How the items are linked:
z402: d>z200, u>z138, w>z753, h>z581, k>z6
z642: d>z460, u>z361, w>z769, h>z839, k>z200
z235: d>z707, u>z154, w>z72, h>z778, k>z622
z581: d>z753, u>z928, w>z402, h>z692, k>z437
z555: d>z845, u>z815, w>z50, h>z299, k>z530
z619: d>z928, u>z557, w>z882, h>z62, k>z769
z928: d>z133, u>z283, w>z138, h>z882, k>z692
z638: d>z70, u>z915, w>z728, h>z847, k>z72
z989: d>z235, u>z749, w>z778, h>z501, k>z820
z951: d>z82, u>z901, w>z783, h>z845, k>z804
z769: d>z692, u>z62, w>z460, h>z642, k>z223
z783: d>z486, u>z10, w>z82, h>z951, k>z125
z901: d>z343, u>z250, w>z10, h>z149, k>z845
z133: d>z642, u>z231, w>z839, h>z138, k>z402
z22: d>z416, u>z530, w>z749, h>z900, k>z70
z847: d>z728, u>z125, w>z638, h>z154, k>z235
z283: d>z231, u>z707, w>z430, h>z903, k>z882
z839: d>z769, u>z646, w>z642, h>z133, k>z753
z915: d>z900, u>z783, w>z366, h>z125, k>z847
z361: d>z619, u>z1, w>z62, h>z646, k>z839
z622: d>z903, u>z778, w>z557, h>z1, k>z361
z460: d>z581, u>z619, w>z692, h>z769, k>z363
z820: d>z622, u>z501, w>z1, h>z66, k>z231
z185: d>z815, u>z223, w>z947, h>z603, k>z343
z250: d>z603, u>z402, w>z532, h>z6, k>z149
z366: d>z22, u>z82, w>z900, h>z915, k>z638
z530: d>z970, u>z299, w>z90, h>z486, k>z900
z692: d>z402, u>z882, w>z581, h>z460, k>z898
z882: d>z138, u>z903, w>z928, h>z619, k>z460
z903: d>z430, u>z72, w>z283, h>z557, k>z619
z82: d>z530, u>z343, w>z486, h>z783, k>z915
z707: d>z66, u>z638, w>z682, h>z72, k>z903
z437: d>z250, u>z692, w>z6, h>z898, k>z815
z682: d>z820, u>z728, w>z66, h>z707, k>z283
z200: d>z363, u>z839, w>z223, h>z753, k>z532
z815: d>z149, u>z898, w>z774, h>z947, k>z299
z778: d>z72, u>z416, w>z235, h>z989, k>z1
z154: d>z638, u>z804, w>z847, h>z416, k>z778
z299: d>z50, u>z947, w>z555, h>z862, k>z486
z416: d>z847, u>z970, w>z154, h>z749, k>z989
z363: d>z437, u>z769, w>z898, h>z223, k>z185
z774: d>z901, u>z437, w>z149, h>z815, k>z555
z138: d>z839, u>z430, w>z133, h>z928, k>z581
z72: d>z682, u>z847, w>z707, h>z235, k>z557
z10: d>z862, u>z532, w>z343, h>z901, k>z951
z646: d>z62, u>z820, w>z361, h>z231, k>z133
z900: d>z749, u>z486, w>z22, h>z366, k>z728
z343: d>z299, u>z603, w>z862, h>z10, k>z783
z970: d>z125, u>z50, w>z804, h>z90, k>z749
z231: d>z361, u>z66, w>z646, h>z430, k>z138
z66: d>z1, u>z70, w>z820, h>z682, k>z430
z749: d>z154, u>z90, w>z416, h>z22, k>z501
z62: d>z882, u>z622, w>z619, h>z361, k>z642
z845: d>z783, u>z149, w>z951, h>z50, k>z970
z125: d>z366, u>z951, w>z915, h>z804, k>z154
z501: d>z778, u>z22, w>z989, h>z70, k>z66
z804: d>z915, u>z845, w>z125, h>z970, k>z416
z862: d>z555, u>z185, w>z299, h>z343, k>z82
z557: d>z283, u>z235, w>z903, h>z622, k>z62
z486: d>z90, u>z862, w>z530, h>z82, k>z366
z532: d>z185, u>z753, w>z603, h>z250, k>z901
z430: d>z646, u>z682, w>z231, h>z283, k>z928
z1: d>z557, u>z989, w>z622, h>z820, k>z646
z898: d>z6, u>z460, w>z437, h>z363, k>z947
z753: d>z223, u>z133, w>z200, h>z402, k>z250
z6: d>z532, u>z581, w>z250, h>z437, k>z774
z50: d>z951, u>z774, w>z845, h>z555, k>z90
z223: d>z898, u>z642, w>z363, h>z200, k>z603
z70: d>z989, u>z900, w>z501, h>z728, k>z682
z603: d>z947, u>z200, w>z185, h>z532, k>z10
z149: d>z10, u>z6, w>z901, h>z774, k>z50
z728: d>z501, u>z366, w>z70, h>z638, k>z707
z90: d>z804, u>z555, w>z970, h>z530, k>z22
z947: d>z774, u>z363, w>z815, h>z185, k>z862

In the rows, 131 stands for zero.

The rows follow the links: the fewer symbols apart two items are, the more alike their rows tend to be.

Rows of some items; one shown again gets a slightly different row:
z82
[  63  127  151  143   47  173   66  261  127   48  118  158   58  131  182   74  131  183   83  130  122   63  193  164  138  113  160  113  137  217  160   57  123  129  134  116  110  153  138  227  127   85]
z815
[  91  182  196   91  118  112   87  110   95   95  168  106  165  122  159  101  130  175  108  137   52  135  176   94  264   84  132   87  178  188  135  153  164   91  143  208  131  152  182  254   39   69]
z862
[ 108  119  131   18  171   98   79  138  151  123  193  205   86  191  216   82   94  204  179   85   92  159  163  126  164   79  152   79  202  175   85  123  165  129  160  154    6  173  134  141  145   62]
z138
[ 223  175  106  176  144   99  183   39  100  281  107   54  166  113   90  165  152   65  137  155  143  171  163   93  135  156  166  112  113   75  135  173  177  176   86  111  202  158  191  120  176  164]
z10
[  99  134  161   11  180   87   82  114  125  105  200  185  134  165  196   97   92  200  175   99   46  168  135  100  200   74  117   77  192  161   94  152  150  101  167  184   31  159  138  176   98   71]
z200
[ 221  180  193   23  250   48  109  102  133  185  227  152  189  179   84  148  140  165  139   72  144  113  127  135  212  125   99  149  149   77  149  160  103  141  159  166  125  203  199  100  118  133]
z900
[  48   39   81  149  103  179  165  146  146   63  121  157   77  128  219   96   86  148  194  148  138  174   75  150   31   76  118  106  172  154   48  125  166  123  167  121   64   52   53   85  170  104]
z692
[ 194  236  140   73  181   68  142   38  134  139  147   93  168  163   45  184  160  127   78  150  138  100  123  131  268  152  148  149  134  104  151  221  117  135  115  189  187  180  166  161   50  174]
z70
[  61   92  110  183   70  183  110  219  154   79   59  190  145   93  120  163  146  116   90  131  103  116  118  106   43  217  108  158   40  137  187   75   62   98  103   83  123   97   31  113  118  187]
z947
[ 104  185  190  112  107  119   82  104   88  109  169   83  149  134  145   87  128  168  101  140   71  125  196  108  263   92  147   87  175  194  144  143  171   98  131  197  166  159  213  267   60   68]
z951
[  82  109  120  129   78  185   57  230  156   83  145  170   35  187  189   76  123  197  108  123  141   76  210  161  135  132  182   95  174  213  125   58  137  141  131  107   82  174  155  202  156   56]
z989
[  81  103  129  180   86  131  143  217  118  113   45  183  162   52  142  148  144   95  124  127   92  131   93   95   24  167  105  146   17  108  202   90   64  117  120   74  115   96   33   87  145  205]
z603
[ 145  172  175  140  103  142   88  115   94  158  170   56  131  149  141   82  140  161  110  133  112  108  234  128  236   98  156   92  185  185  138  121  195  123  133  171  184  185  251  251  113   55]
z928
[ 228  159  127  172  163   89  181   50   95  296  123   65  185  102   87  160  159   60  164  144  139  176  161   91  112  154  152  120   96   64  144  148  171  167  104  108  190  147  189   99  195  166]
z903
[ 154  131   95  192  153  179  184   79  182   85  105   96  152  135   34  207  163   90   80  158  211  114   76  162  112  210  107  216  112   95  147  169   86  114  106  139  219   94   84   76   93  197]
z62
[ 220  120  152  154  198   97  164   94  116  250  139  115  238   97   81  171  151   76  143   94  128  168  133   79   84  181   90  174   59   39  172  126  104  136  114  118  181  132  156   59  168  182]
z898
[ 232  147  180   67  207   87   98  115  121  233  225  117  145  181  123  103  135  157  157   70  157  118  200  146  176  115  125  126  178  101  129  110  154  165  153  141  133  205  259  127  185   75]
z90
[  27  124  199  127   54  154   96  257   86   28  102  162  112   66  197   69  120  174  126  128   73   95  111  130  122   54  103  109  107  195  165   89  110   99  164  133   97  103  101  183  104  107]
z882
[ 231  140  129  174  172   89  174   73  102  292  125   83  209   90   84  159  152   65  153  120  139  184  157   81   93  158  128  133   84   49  149  137  142  161  109  111  180  141  175   75  189  174]

Each walk starts at a row. The symbols on each line, taken left to right, move it on to the next item.
Each answer is a row, close to the row of the item it stands for.
start [ 194  158  172  132  133  130   92  120  108  209  193   71  132  164  133   90  142  158  134  116  152  114  234  139  200  105  164  105  191  155  129   99  191  162  127  150  172  188  287  200  165   51]
w k h h -> [  85  182  197   62  132  100   81  112   97   87  180  132  150  131  162   96  114  181  124  120   40  149  154   89  254   69  122   86  171  189  124  155  156   79  156  213  111  152  165  237   38   81]
u h u u w d k -> [ 191  225  165   50  200   54  136   48  131  135  174  132  179  164   46  187  152  134   95  127  129  109  113  136  262  152  132  154  135   96  148  219  117  130  121  189  164  181  163  146   43  164]
start [  25  128  185  137   45  160   79  263   93   24  107  158   94   81  195   70  127  183  104  138   90   70  141  140  129   79  130  112  112  207  173   69  104  108  155  122  109  121  117  207  101  101]
h w u d h h -> [ 113   96  117   48  169  123   76  163  162  119  193  201   60  214  218   75   94  209  170   93  111  143  173  133  146  102  169   77  209  166   78  101  168  141  168  126   13  177  138  146  167   50]
d w w u u w -> [ 173  169  174  140  111  141   84  118  101  182  188   59  119  151  141   88  140  155  120  133  131  114  235  132  218  110  162   97  189  173  133  101  190  145  127  149  190  175  275  235  140   53]
start [ 166  130  119  185  160  167  162   89  173   91  108  107  180  138   23  210  155   88   79  133  195  116   85  149  117  223   88  217   96   81  156  166   68  105  110  137  215   95   93   72   76  204]
w d h -> [ 183  129  148  153  190  133  144   93  159  139  133  132  224  117   30  202  153   89   98   96  161  137   94  117   98  222   67  215   61   53  179  140   58  105  114  142  198  113  117   62  102  204]
d k h d d -> [ 191  235  120  100  161   81  153   29  131  150  134   82  152  158   43  191  162  107   83  160  145  115  124  128  261  159  164  150  140  107  138  221  129  146   95  175  200  176  170  172   60  169]
start [  59   40   41  194   86  235  133  142  201   51   92  155   54  164  172  132  100  133  134  147  167  155  120  153   39  178  143  133  163  172   82  101  135  116  124   96  101   78   43  113  152  113]
w h u d u u -> [  86  149  174   22  161   77   92  112  116   92  189  175  147  149  193   95  109  196  155  103   39  170  132   92  227   71  122   80  179  166  103  159  157   93  160  199   50  153  142  196   70   77]
u w u d h d -> [ 229  155  191   44  238   67  105  109  121  227  230  135  165  186  113  120  131  164  156   75  147  124  173  146  178  118  118  125  167   86  135  126  135  154  160  152  125  202  245  107  171   98]
start [ 100  110  102  115   94  172   61  213  158  104  152  177   28  196  196   73  116  205  124  119  142   93  218  165  134  130  185   87  188  203  113   55  155  152  131  103   63  181  156  189  163   59]
d u d w h k u -> [  98  121  138   19  189   94   86  126  140  116  203  205  114  180  202   93   86  201  179   89   65  163  141  110  177   79  137   78  200  162   82  132  166  113  171  170   14  165  134  156  123   72]
h k h k -> [  25  116  199  111   68  140  106  231   80   34  110  164  113   63  209   66  117  158  142  127   65  115   91  133  107   40   88  112  111  197  146   96  122   97  178  142   86   90   87  169  107  113]
start [ 210  193  184   15  240   45  117   83  128  162  204  145  187  171   60  159  141  151  134   81  133  112  124  133  235  133  104  160  140   81  146  184   97  135  150  179  131  191  187  115   83  149]
d u u h h w -> [ 193  116  168  152  196  112  154   97  144  183  146  128  237  116   44  202  159   86  124   96  148  149  108  102   88  211   61  212   60   46  187  132   69  108  120  137  194  117  126   51  122  196]
k d h h w -> [ 203  206   92  167  132   95  181   25  109  231  107   36  147  135   73  169  158   68  106  178  148  154  153  116  204  148  194  114  136   93  126  204  172  169   78  137  211  166  191  150  130  158]
start [  55   34   48  179   96  221  150  136  189   59  111  153   57  158  189  122   95  142  168  146  167  163  103  160   36  139  137  121  174  165   60  107  156  118  127  101   85   64   54  100  166  104]
w d w k u -> [  59   60   55  209   76  239  112  168  204   45   86  173   76  155  142  152  122  129   93  150  153  134  133  137   41  223  143  158  114  165  131   78   98  106   96   95  123   87   40  123  127  138]
w d d h -> [  76   98  120  176   77  164  122  226  148   91   60  187  151   77  137  151  151  108  105  135   95  116  104  101   41  188  106  163   27  121  200   90   60  115  113   87  116   97   25   95  123  198]
start [ 205  213  172   28  225   53  125   69  136  148  187  142  188  174   59  171  144  145  113  101  131  113  117  134  252  138  114  160  146   91  145  193   97  126  134  196  140  190  179  135   63  157]
d d u d h h -> [ 201  236  106  128  140   90  168   17  129  169  117   56  145  147   53  182  155   93   84  176  145  116  136  127  250  167  179  132  137  116  133  218  152  156   84  158  206  175  176  171   79  168]
k h h u -> [ 215  189   98  176  134   96  182   28  113  263  105   44  156  116   86  163  155   66  124  179  143  170  168  104  173  153  182  117  118   93  131  182  178  178   86  118  209  160  196  137  155  152]
start [ 112  100  102   65  143  145   71  178  171  133  179  196   39  211  208   78   98  205  159  102  119  126  190  152  127  104  176   77  210  174   82   91  169  145  148  125   22  180  147  149  170   59]
d d h h u -> [  80  163  188   42  157   87   88  106  109   90  181  155  154  139  184  100  106  183  143  108   35  161  148   87  242   66  118   90  173  176  115  163  154   89  154  209   78  148  150  223   44   82]
h w k k w u -> [  97   99   98   95  127  162   63  190  162  117  170  192   28  208  209   82  107  202  141  114  143  120  199  157  129  122  183   79  204  195   97   73  165  158  140  103   43  178  152  170  176   53]
